Below is a small trained network, with its code and all its weights. Each question gives an input and a class and asks what happens when units are switched off, that is, made to give their printed mean instead of their output.

import numpy as np


def w(rows, s, z=0):
    codes = np.array(rows[::2]) - 128.0
    scale = np.full(codes.shape[1], s)
    scale[-1] = z or s
    return codes * scale


def f(y):
    return y / 2 * (1 + np.tanh(0.7978845608 * (y + 0.044715 * y**3)))


def log_softmax(a):
    a = a - a.max(-1, keepdims=True)
    return a - np.log(np.exp(a).sum(-1, keepdims=True))


def net(x, mask):
    res = np.array(x, float).reshape(1, 4) / 4 @ E
    y = f(res @ A[0][:, :-1].T + A[0][:, -1])
    res = res + np.where(mask, y, B[0][:, -1]) @ B[0][:, :-1]
    return log_softmax(res[-1] @ U[:, :-1].T + U[:, -1])


A, B = {}, {}
E = w([
[88,184,56,125,155,157,58,48],'x0',
[182,87,145,89,215,69,62,104],'x1',
[139,78,124,2,93,196,153,90],'x2',
[128,118,124,136,119,128,123,119],'x3',
],0.0086)
A[0] = w([
[73,167,98,138,21,226,195,168,89],'n1',
[170,53,205,128,75,96,200,214,148],'n2',
[62,209,33,105,169,212,56,11,143],'n3',
[205,81,122,89,212,78,73,133,42],'n4',
[190,90,188,101,101,88,207,190,116],'n5',
[76,206,123,190,52,185,207,165,124],'n6',
[152,66,218,125,106,103,190,197,4],'n7',
[201,79,158,88,198,65,72,100,83],'n8',
[158,103,159,118,106,110,160,170,102],'n9',
[171,42,109,1,101,250,160,82,105],'n10',
],0.0055,0.0022)
B[0] = w([
[82,65,66,126,159,77,170,64,211],'n1',
[149,172,96,107,116,82,122,111,215],'n2',
[167,209,110,90,59,21,91,132,253],'n3',
[68,52,59,106,135,87,190,62,179],'n4',
[146,194,112,102,99,83,109,117,189],'n5',
[115,67,22,121,177,92,161,65,214],'n6',
[163,155,59,84,58,35,78,124,176],'n7',
[71,78,75,115,151,82,184,47,189],'n8',
[142,155,124,104,105,118,140,130,147],'n9',
[196,159,61,254,236,104,115,200,214],'n10',
],0.0081,0.0065)
U = w([
[68,44,99,89,141,120,170,60,90],'0',
[165,197,123,67,48,92,88,128,66],'1',
[138,132,134,130,145,138,132,135,254],'2',
[176,140,111,242,211,127,115,183,108],'3',
[133,116,184,98,108,206,125,153,189],'4',
[100,93,201,104,104,240,123,173,62],'5',
[116,98,208,104,106,226,130,169,64],'6',
[102,71,233,89,92,254,121,184,51],'7',
],0.0094,0.0092)

Each question gives the input, the list of numbers given to net, and the class t.
The units are the neurons (one row each of A and B). Each row of codes is followed by its name. A weight is (code - 128) times the scale printed after its matrix; where a second scale follows, it is the last column's (A, B and U).
mask holds one flag per neuron, in row order. A switched-off neuron (its flag False) gives its mean, the last column of its row in B, instead of its output. The means were averaged over made-up inputs and are rounded, as every weight is.
A unit's drop is (log p(t) with every unit on - log p(t) with that unit switched off) / (log p(t) with every unit on - log p(t) with every unit switched off).
The circuit of an input: a set's keep is (log p(t) with only the set's units on - log p(t) with every unit switched off) / (log p(t) with every unit on - log p(t) with every unit switched off). Starting from all 10 units, units are removed one at a time, each time the one whose removal leaves the highest keep (on an exact tie, the one counted first), for as long as the keep stays at least 0.8.
circuit, biggest first: the units of the circuit, biggest drop first
most important unit: the unit with the biggest drop
top k neurons: the k neurons with the biggest drops, biggest first
drop when u is switched off: that unit's drop, to one decimal
input [-2,-7,2,7], class 0: circuit, biggest first -> n1
input [-6,7,-7,-4], class 0: circuit, biggest first -> n4; n8
input [1,-8,-3,6], class 0: top 2 neurons -> n6; n1
input [-6,2,0,3], class 1: circuit, biggest first -> n7; n5
input [-7,-2,8,-2], class 3: top 2 neurons -> n10; n3
input [-8,2,8,1], class 1: top 2 neurons -> n7; n5
input [-5,7,0,6], class 0: top 3 neurons -> n8; n4; n3
input [-2,0,0,3], class 4: top 2 neurons -> n3; n10
input [-8,-6,2,2], class 1: top 3 neurons -> n7; n5; n2
input [-6,-1,3,1], class 1: top 3 neurons -> n7; n5; n2
input [-7,6,-2,0], class 1: top 2 neurons -> n7; n5
input [-6,0,2,-6], class 1: top 3 neurons -> n7; n5; n2
input [-2,-7,8,6], class 3: drop when n1 is switched off -> -0.1
input [-2,-7,1,-5], class 0: most important unit -> n1
input [6,-3,8,5], class 3: drop when n10 is switched off -> 1.1
input [-8,4,1,-6], class 1: drop when n7 is switched off -> 0.2
